Here is a tiny trained network, its code and every weight. The questions are about switching its units off for an input and a target symbol, where a switched-off unit gives its printed mean instead of its output.

import numpy as np


def w(rows, s, z=0):
    codes = np.array(rows[::2]) - 128.0
    scale = np.full(codes.shape[1], s)
    scale[-1] = z or s
    return codes * scale


def softmax(a):
    e = np.exp(a - a.max(-1, keepdims=True))
    return e / e.sum(-1, keepdims=True)


def log_softmax(a):
    a = a - a.max(-1, keepdims=True)
    return a - np.log(np.exp(a).sum(-1, keepdims=True))


def net(x, mask):
    ids = ['Φαγηθπ'.index(c) for c in x.split()]
    T = len(ids)
    res = E[ids] + P[:T]
    u = 0
    for l in range(2):
        r = res
        for j in range(3):
            rows = slice(4 * j, 4 * j + 4)
            q, k, v = (r @ M[l][rows].T for M in (Q, K, V))
            z = softmax(np.where(np.tri(T) > 0, q @ k.T / 4**0.5, -1e9)) @ v
            o = O[l][rows]
            res = res + np.where(mask[u + j], z, o[:, -1]) @ o[:, :-1]
        u += 3
    return log_softmax(res[-1] @ U[:, :-1].T + U[:, -1])


Q, K, V, O = {}, {}, {}, {}
E = w([
[184,207,94,19],'Φ',
[161,107,60,172],'α',
[88,53,186,24],'γ',
[77,116,27,106],'η',
[190,98,156,146],'θ',
[2,247,210,179],'π',
],0.0096)
P = w([
[3,36,163,180],'0',
[27,106,85,83],'1',
[33,121,68,56],'2',
[37,141,83,53],'3',
[91,148,140,71],'4',
[116,150,147,58],'5',
[131,156,164,46],'6',
[132,167,167,29],'7',
[148,177,157,32],'8',
[149,178,181,24],'9',
[150,188,192,7],'10',
],0.0047)
Q[0] = w([
[159,45,197,123],'L0H0',
[141,201,112,76],'L0H0',
[162,210,175,120],'L0H0',
[153,167,141,66],'L0H0',
[234,14,41,2],'L0H1',
[65,16,57,51],'L0H1',
[98,206,238,236],'L0H1',
[30,133,81,114],'L0H1',
[22,133,81,83],'L0H2',
[70,54,122,102],'L0H2',
[136,148,64,157],'L0H2',
[42,145,132,103],'L0H2',
],0.0083)
K[0] = w([
[191,155,62,132],'L0H0',
[28,174,232,193],'L0H0',
[61,134,131,217],'L0H0',
[94,225,201,223],'L0H0',
[81,153,76,254],'L0H1',
[68,230,176,228],'L0H1',
[156,97,114,5],'L0H1',
[153,172,218,125],'L0H1',
[130,167,217,55],'L0H2',
[36,147,214,106],'L0H2',
[171,73,145,114],'L0H2',
[137,182,180,80],'L0H2',
],0.0092)
V[0] = w([
[99,255,120,110],'L0H0',
[162,27,113,105],'L0H0',
[163,210,104,35],'L0H0',
[161,102,98,54],'L0H0',
[96,82,156,45],'L0H1',
[109,202,80,147],'L0H1',
[58,221,156,48],'L0H1',
[89,171,190,62],'L0H1',
[77,45,132,97],'L0H2',
[83,189,212,158],'L0H2',
[135,86,36,61],'L0H2',
[65,204,194,115],'L0H2',
],0.0088)
O[0] = w([
[165,254,121,155,200],'L0H0',
[117,26,152,72,69],'L0H0',
[178,229,203,62,132],'L0H0',
[149,106,176,47,104],'L0H0',
[77,161,119,40,182],'L0H1',
[198,163,40,191,160],'L0H1',
[180,166,72,71,253],'L0H1',
[162,139,100,55,202],'L0H1',
[178,43,57,69,189],'L0H2',
[197,149,179,128,165],'L0H2',
[63,139,38,91,157],'L0H2',
[189,175,156,106,212],'L0H2',
],0.0083,0.0057)
Q[1] = w([
[104,168,74,159],'L1H0',
[178,193,63,102],'L1H0',
[141,176,2,154],'L1H0',
[31,80,151,171],'L1H0',
[45,105,108,147],'L1H1',
[207,116,31,88],'L1H1',
[27,126,189,186],'L1H1',
[210,188,178,103],'L1H1',
[190,68,108,179],'L1H2',
[209,208,114,192],'L1H2',
[164,169,152,213],'L1H2',
[87,84,122,39],'L1H2',
],0.008)
K[1] = w([
[170,147,221,150],'L1H0',
[144,139,174,73],'L1H0',
[158,112,237,97],'L1H0',
[116,90,116,198],'L1H0',
[141,92,135,186],'L1H1',
[66,229,90,154],'L1H1',
[169,25,166,153],'L1H1',
[135,157,129,39],'L1H1',
[120,134,34,140],'L1H2',
[240,104,53,90],'L1H2',
[240,32,19,120],'L1H2',
[15,227,255,166],'L1H2',
],0.0079)
V[1] = w([
[154,175,24,43],'L1H0',
[94,101,39,176],'L1H0',
[97,83,114,60],'L1H0',
[172,146,254,101],'L1H0',
[137,197,33,113],'L1H1',
[38,159,108,85],'L1H1',
[67,155,49,200],'L1H1',
[63,54,167,239],'L1H1',
[187,64,119,89],'L1H2',
[122,186,217,149],'L1H2',
[186,61,142,80],'L1H2',
[188,65,174,75],'L1H2',
],0.0072)
O[1] = w([
[87,173,88,57,233],'L1H0',
[167,210,73,208,93],'L1H0',
[50,182,167,155,145],'L1H0',
[121,44,234,53,139],'L1H0',
[79,189,52,191,229],'L1H1',
[24,211,134,85,179],'L1H1',
[53,203,193,250,150],'L1H1',
[147,104,226,147,3],'L1H1',
[167,49,23,221,149],'L1H2',
[146,93,228,41,84],'L1H2',
[159,34,42,208,141],'L1H2',
[159,2,63,191,129],'L1H2',
],0.0067,0.013)
U = w([
[142,77,162,146,254],'Φ',
[124,52,81,117,35],'α',
[112,173,103,159,60],'γ',
[75,108,165,48,142],'η',
[254,136,104,122,58],'θ',
[160,156,203,190,244],'π',
],0.0045,0.0056)

Each question gives the input, a string of symbols that net reads in full, and the target symbol t.
The units are the heads (4 rows each of Q, K, V and O). Each row of codes is followed by its name. A weight is (code - 128) times the scale printed after its matrix; where a second scale follows, it is the last column's (O and U).
mask holds one flag per head, layer by layer. A switched-off head (its flag False) gives its mean, the last column of its rows in O, instead of its output. The means were averaged over made-up inputs and are rounded, as every weight is.
A unit's drop is (log p(t) with every unit on - log p(t) with that unit switched off) / (log p(t) with every unit on - log p(t) with every unit switched off).
The circuit of an input: a set's keep is (log p(t) with only the set's units on - log p(t) with every unit switched off) / (log p(t) with every unit on - log p(t) with every unit switched off). Starting from all 6 units, units are removed one at a time, each time the one whose removal leaves the highest keep (on an exact tie, the one counted first), for as long as the keep stays at least 0.8.
units of the circuit, in order: the units of the circuit, biggest drop first
unit that matters most: the unit with the biggest drop
heads that matter: for each layer, one digit per head in row order, 1 if its drop is at least 0.15 and else 0, layers parted by /
input π η η η γ η η θ, target η: heads that matter -> 101 / 101
input θ γ α Φ, target Φ: units of the circuit, in order -> L0H1, L0H0, L1H1, L1H2
input α α θ α, target π: units of the circuit, in order -> L0H1, L1H1, L1H0, L0H2
input γ η α, target α: units of the circuit, in order -> L1H2, L0H0
input η α γ η θ π γ η η η, target η: unit that matters most -> L1H2
input η η α η η η γ, target γ: heads that matter -> 001 / 100
input η Φ η π η Φ, target γ: heads that matter -> 100 / 010
input θ θ α, target Φ: units of the circuit, in order -> L0H1, L1H1, L0H0
input Φ Φ η η η α, target η: units of the circuit, in order -> L0H0, L1H0
input π η η η, target θ: units of the circuit, in order -> L0H2, L0H1, L1H1
input η η γ η θ γ α γ π, target η: heads that matter -> 010 / 001
input α Φ Φ, target π: heads that matter -> 111 / 110
input α π α η η η η, target θ: units of the circuit, in order -> L0H2, L0H1, L1H0, L0H0
input π γ η γ γ γ π, target α: heads that matter -> 111 / 011
input π π Φ α, target θ: heads that matter -> 011 / 100
input γ α γ Φ η Φ, target α: units of the circuit, in order -> L0H0, L1H2
input θ Φ η, target Φ: units of the circuit, in order -> L0H1, L1H1, L1H0, L0H2
input θ η η π, target π: heads that matter -> 010 / 010
input α γ η, target π: units of the circuit, in order -> L0H1, L1H1, L1H0
input π η π θ, target θ: heads that matter -> 011 / 100
input π η π, target θ: units of the circuit, in order -> L0H2, L1H1, L1H0, L0H0
input α Φ Φ α, target π: heads that matter -> 011 / 110
